Here is a tiny trained network, its code and every weight. The questions are about switching its units off for an input and a class, where a switched-off unit gives its printed mean instead of its output.

import numpy as np


def w(rows, s, z=0):
    codes = np.array(rows[::2]) - 128.0
    scale = np.full(codes.shape[1], s)
    scale[-1] = z or s
    return codes * scale


def norm(h):
    return h / np.sqrt((h * h).mean(-1, keepdims=True) + 1e-5)


def f(y):
    return y / 2 * (1 + np.tanh(0.7978845608 * (y + 0.044715 * y**3)))


def log_softmax(a):
    a = a - a.max(-1, keepdims=True)
    return a - np.log(np.exp(a).sum(-1, keepdims=True))


def net(x, mask):
    res = np.array(x, float).reshape(1, 4) / 4 @ E
    u = 0
    for l in range(2):
        y = f(norm(res) @ A[l][:, :-1].T + A[l][:, -1])
        res = res + np.where(mask[u : u + 10], y, B[l][:, -1]) @ B[l][:, :-1]
        u += 10
    return log_softmax(norm(res)[-1] @ U[:, :-1].T + U[:, -1])


A, B = {}, {}
E = w([
[135,121,251,115,96,119,89],'x0',
[83,143,157,107,64,117,195],'x1',
[140,122,144,130,168,192,184],'x2',
[87,47,140,62,81,165,106],'x3',
],0.0014)
A[0] = w([
[22,71,228,42,1,102,157,10],'L0N0',
[175,188,67,189,250,146,166,107],'L0N1',
[151,61,165,98,180,171,57,50],'L0N2',
[166,142,237,137,94,206,235,69],'L0N3',
[107,96,9,71,82,173,121,139],'L0N4',
[138,132,116,131,115,129,125,120],'L0N5',
[183,173,76,196,135,36,56,68],'L0N6',
[61,62,180,31,58,144,60,86],'L0N7',
[140,136,179,160,146,191,215,128],'L0N8',
[88,51,28,72,120,206,197,109],'L0N9',
],0.0022,0.0014)
B[0] = w([
[238,152,108,215,41,199,12,254],'L0N0',
[130,111,171,102,42,182,43,254],'L0N1',
[180,116,142,176,79,180,104,138],'L0N2',
[70,104,30,144,178,65,140,161],'L0N3',
[28,92,145,49,172,96,217,223],'L0N4',
[122,134,149,136,116,118,140,122],'L0N5',
[95,204,141,122,166,101,82,173],'L0N6',
[251,128,162,203,68,238,100,252],'L0N7',
[51,31,69,99,153,133,138,165],'L0N8',
[92,134,114,45,137,71,190,236],'L0N9',
],0.0021,0.00088)
A[1] = w([
[100,155,90,122,99,91,196,79],'L1N0',
[122,134,191,108,115,82,157,138],'L1N1',
[188,62,173,114,106,172,75,131],'L1N2',
[233,151,190,156,127,108,73,1],'L1N3',
[151,76,171,126,4,138,107,103],'L1N4',
[131,122,116,130,176,115,172,78],'L1N5',
[126,199,128,167,102,110,151,194],'L1N6',
[134,172,107,155,172,141,140,81],'L1N7',
[72,130,65,102,47,83,183,240],'L1N8',
[151,124,142,172,203,167,149,68],'L1N9',
],0.0039,0.00097)
B[1] = w([
[133,73,138,95,109,212,118,157],'L1N0',
[121,129,13,135,203,109,115,122],'L1N1',
[243,202,139,171,51,244,126,252],'L1N2',
[84,72,36,59,125,168,190,224],'L1N3',
[204,147,174,153,107,252,99,250],'L1N4',
[96,85,178,94,46,131,141,129],'L1N5',
[187,112,101,110,150,165,43,165],'L1N6',
[174,129,164,118,76,144,93,140],'L1N7',
[138,74,141,102,147,221,163,238],'L1N8',
[118,102,173,124,18,127,135,145],'L1N9',
],0.0027,0.0018)
U = w([
[83,112,215,178,94,40,172,3],'0',
[128,208,63,143,210,2,29,146],'1',
[17,40,86,50,176,158,249,192],'2',
[243,144,172,173,56,248,83,203],'3',
],0.0064,0.0032)

Each question gives the input, the list of numbers given to net, and the class t.
The units are the neurons (one row each of A and B). Each row of codes is followed by its name. A weight is (code - 128) times the scale printed after its matrix; where a second scale follows, it is the last column's (A, B and U).
mask holds one flag per neuron, layer by layer. A switched-off neuron (its flag False) gives its mean, the last column of its row in B, instead of its output. The means were averaged over made-up inputs and are rounded, as every weight is.
A unit's drop is (log p(t) with every unit on - log p(t) with that unit switched off) / (log p(t) with every unit on - log p(t) with every unit switched off).
most important unit: the unit with the biggest drop
top k neurons: the k neurons with the biggest drops, biggest first
k most important neurons of layer l: the k neurons of layer l with the biggest drops, biggest first
drop of u: that unit's drop, to one decimal
input [3,2,7,-2], class 2: most important unit : L0N3
input [1,-4,-2,-1], class 1: top 4 neurons : [L0N6, L0N7, L0N0, L1N4]
input [-7,-1,2,-7], class 1: top 4 neurons : [L1N2, L1N4, L1N3, L0N7]
input [-3,0,-8,2], class 2: 2 most important neurons of layer 1 : [L1N8, L1N2]
input [-3,1,-3,-7], class 1: top 2 neurons : [L1N2, L1N4]
input [-2,-1,1,-1], class 2: top 2 neurons : [L0N7, L0N0]
input [3,1,4,-8], class 1: 3 most important neurons of layer 1 : [L1N2, L1N4, L1N6]
input [-1,-1,-1,-7], class 1: 2 most important neurons of layer 1 : [L1N2, L1N4]
input [-2,-1,8,-8], class 0: 3 most important neurons of layer 0 : [L0N0, L0N7, L0N8]
input [8,8,-4,-8], class 1: drop of L0N7 : 0.2
input [2,3,-8,-4], class 1: drop of L1N2 : 0.1
input [0,8,6,-8], class 2: drop of L0N8 : 0.0
